Here is a tiny trained network, its code and every weight. The questions are about switching its units off for an input and a class, where a switched-off unit gives its printed mean instead of its output.

import numpy as np


def w(rows, s, z=0):
    codes = np.array(rows[::2]) - 128.0
    scale = np.full(codes.shape[1], s)
    scale[-1] = z or s
    return codes * scale


def norm(h):
    return h / np.sqrt((h * h).mean(-1, keepdims=True) + 1e-5)


def f(y):
    return np.maximum(y, 0)


def log_softmax(a):
    a = a - a.max(-1, keepdims=True)
    return a - np.log(np.exp(a).sum(-1, keepdims=True))


def net(x, mask):
    res = np.array(x, float).reshape(1, 7) / 4 @ E
    u = 0
    for l in range(2):
        y = f(norm(res) @ A[l][:, :-1].T + A[l][:, -1])
        res = res + np.where(mask[u : u + 4], y, B[l][:, -1]) @ B[l][:, :-1]
        u += 4
    return log_softmax(norm(res)[-1] @ U[:, :-1].T + U[:, -1])


A, B = {}, {}
E = w([
[160,167,135,188,39,134,112,104,136,71,109,125],'x0',
[134,79,112,167,142,77,148,225,77,74,176,102],'x1',
[219,105,189,182,99,129,167,177,53,195,94,170],'x2',
[64,219,136,85,43,123,210,97,151,63,184,129],'x3',
[69,152,72,167,139,253,154,139,211,126,61,78],'x4',
[130,100,164,136,184,71,112,179,133,123,133,196],'x5',
[105,155,128,126,144,218,138,127,172,110,153,157],'x6',
],0.0061)
A[0] = w([
[127,82,106,171,192,172,119,193,133,137,119,94,165],'L0N0',
[152,144,150,218,52,183,174,180,132,108,77,138,82],'L0N1',
[127,96,122,116,249,162,77,116,158,219,47,141,134],'L0N2',
[95,132,125,121,117,57,87,123,156,62,145,106,4],'L0N3',
],0.018,0.0029)
B[0] = w([
[129,147,107,134,154,106,135,147,118,58,199,173,211],'L0N0',
[151,105,49,142,166,141,58,75,126,174,60,94,198],'L0N1',
[163,142,2,172,119,165,62,12,120,145,29,60,251],'L0N2',
[162,116,62,182,174,164,100,143,108,110,116,138,174],'L0N3',
],0.0094,0.02)
A[1] = w([
[110,157,128,129,103,213,124,93,171,136,102,107,29],'L1N0',
[158,116,207,93,102,83,123,100,119,249,71,145,114],'L1N1',
[82,169,115,130,91,205,154,131,182,106,126,118,3],'L1N2',
[163,95,245,154,62,136,125,171,150,164,126,127,68],'L1N3',
],0.016,0.0015)
B[1] = w([
[80,185,151,106,109,147,213,53,152,65,174,122,245],'L1N0',
[254,73,246,42,78,21,14,182,21,212,163,121,169],'L1N1',
[90,135,202,55,154,130,208,115,149,192,167,108,173],'L1N2',
[134,120,181,40,124,148,95,99,146,217,131,91,137],'L1N3',
],0.0054,0.011)
U = w([
[64,89,205,158,75,133,191,217,193,156,49,141,6],'0',
[132,84,128,162,189,72,144,254,110,72,210,196,122],'1',
[179,88,244,56,65,61,108,161,89,226,127,128,128],'2',
[167,135,9,182,128,161,55,42,133,131,48,82,202],'3',
[22,187,156,69,102,189,244,75,219,121,150,98,111],'4',
[47,92,198,155,43,141,167,245,207,162,51,141,2],'5',
],0.0079,0.0034)

Each question gives the input, the list of numbers given to net, and the class t.
The units are the neurons (one row each of A and B). Each row of codes is followed by its name. A weight is (code - 128) times the scale printed after its matrix; where a second scale follows, it is the last column's (A, B and U).
mask holds one flag per neuron, layer by layer. A switched-off neuron (its flag False) gives its mean, the last column of its row in B, instead of its output. The means were averaged over made-up inputs and are rounded, as every weight is.
A unit's drop is (log p(t) with every unit on - log p(t) with that unit switched off) / (log p(t) with every unit on - log p(t) with every unit switched off).
The circuit of an input: a set's keep is (log p(t) with only the set's units on - log p(t) with every unit switched off) / (log p(t) with every unit on - log p(t) with every unit switched off). Starting from all 8 units, units are removed one at a time, each time the one whose removal leaves the highest keep (on an exact tie, the one counted first), for as long as the keep stays at least 0.8.
circuit, biggest first: the units of the circuit, biggest drop first
unit that matters most: the unit with the biggest drop
top k neurons: the k neurons with the biggest drops, biggest first
k most important neurons of layer l: the k neurons of layer l with the biggest drops, biggest first
drop of u: that unit's drop, to one decimal
input [1,3,-2,5,1,-5,3], class 4: most important neuron of layer 1 => L1N2
input [0,-3,2,5,1,-3,-2], class 4: top 2 neurons => L0N2; L1N0
input [-4,3,-4,8,-1,5,8], class 4: 2 most important neurons of layer 0 => L0N0; L0N2
input [8,-5,-4,1,-7,-8,5], class 4: circuit, biggest first => L0N2; L0N1
input [2,1,8,2,-5,-5,2], class 2: top 3 neurons => L0N2; L1N1; L0N0
input [2,-4,7,-1,-4,-4,4], class 2: top 3 neurons => L0N2; L1N1; L0N0
input [5,2,3,-2,-1,1,-5], class 2: circuit, biggest first => L0N2; L0N3
input [-7,4,-4,1,-3,1,-2], class 1: top 2 neurons => L0N2; L0N1
input [-2,6,0,3,3,-6,8], class 4: 2 most important neurons of layer 0 => L0N2; L0N3
input [2,-1,7,5,-1,7,-2], class 2: top 3 neurons => L0N2; L1N1; L0N0
input [-5,-8,8,1,-3,2,-6], class 2: top 4 neurons => L1N1; L0N0; L0N3; L0N1
input [-7,7,1,2,6,-8,3], class 4: top 2 neurons => L0N2; L0N3
input [-5,0,5,7,5,-6,1], class 4: 2 most important neurons of layer 1 => L1N0; L1N2
input [1,5,-7,4,1,7,6], class 1: top 2 neurons => L0N2; L0N1
input [2,-2,7,-4,-7,3,3], class 2: unit that matters most => L1N1
input [1,-1,1,-2,-7,-3,-3], class 2: top 2 neurons => L0N2; L0N0
input [-2,-1,-8,2,-8,5,4], class 1: 2 most important neurons of layer 0 => L0N2; L0N1
input [-1,7,-1,2,4,6,5], class 1: drop of L0N2 => 0.5
input [-1,-1,-3,1,4,-7,-4], class 4: drop of L0N3 => 0.0
input [0,0,-4,7,4,5,1], class 4: circuit, biggest first => L0N2
input [5,-6,-7,6,7,-6,6], class 4: drop of L0N2 => 0.1
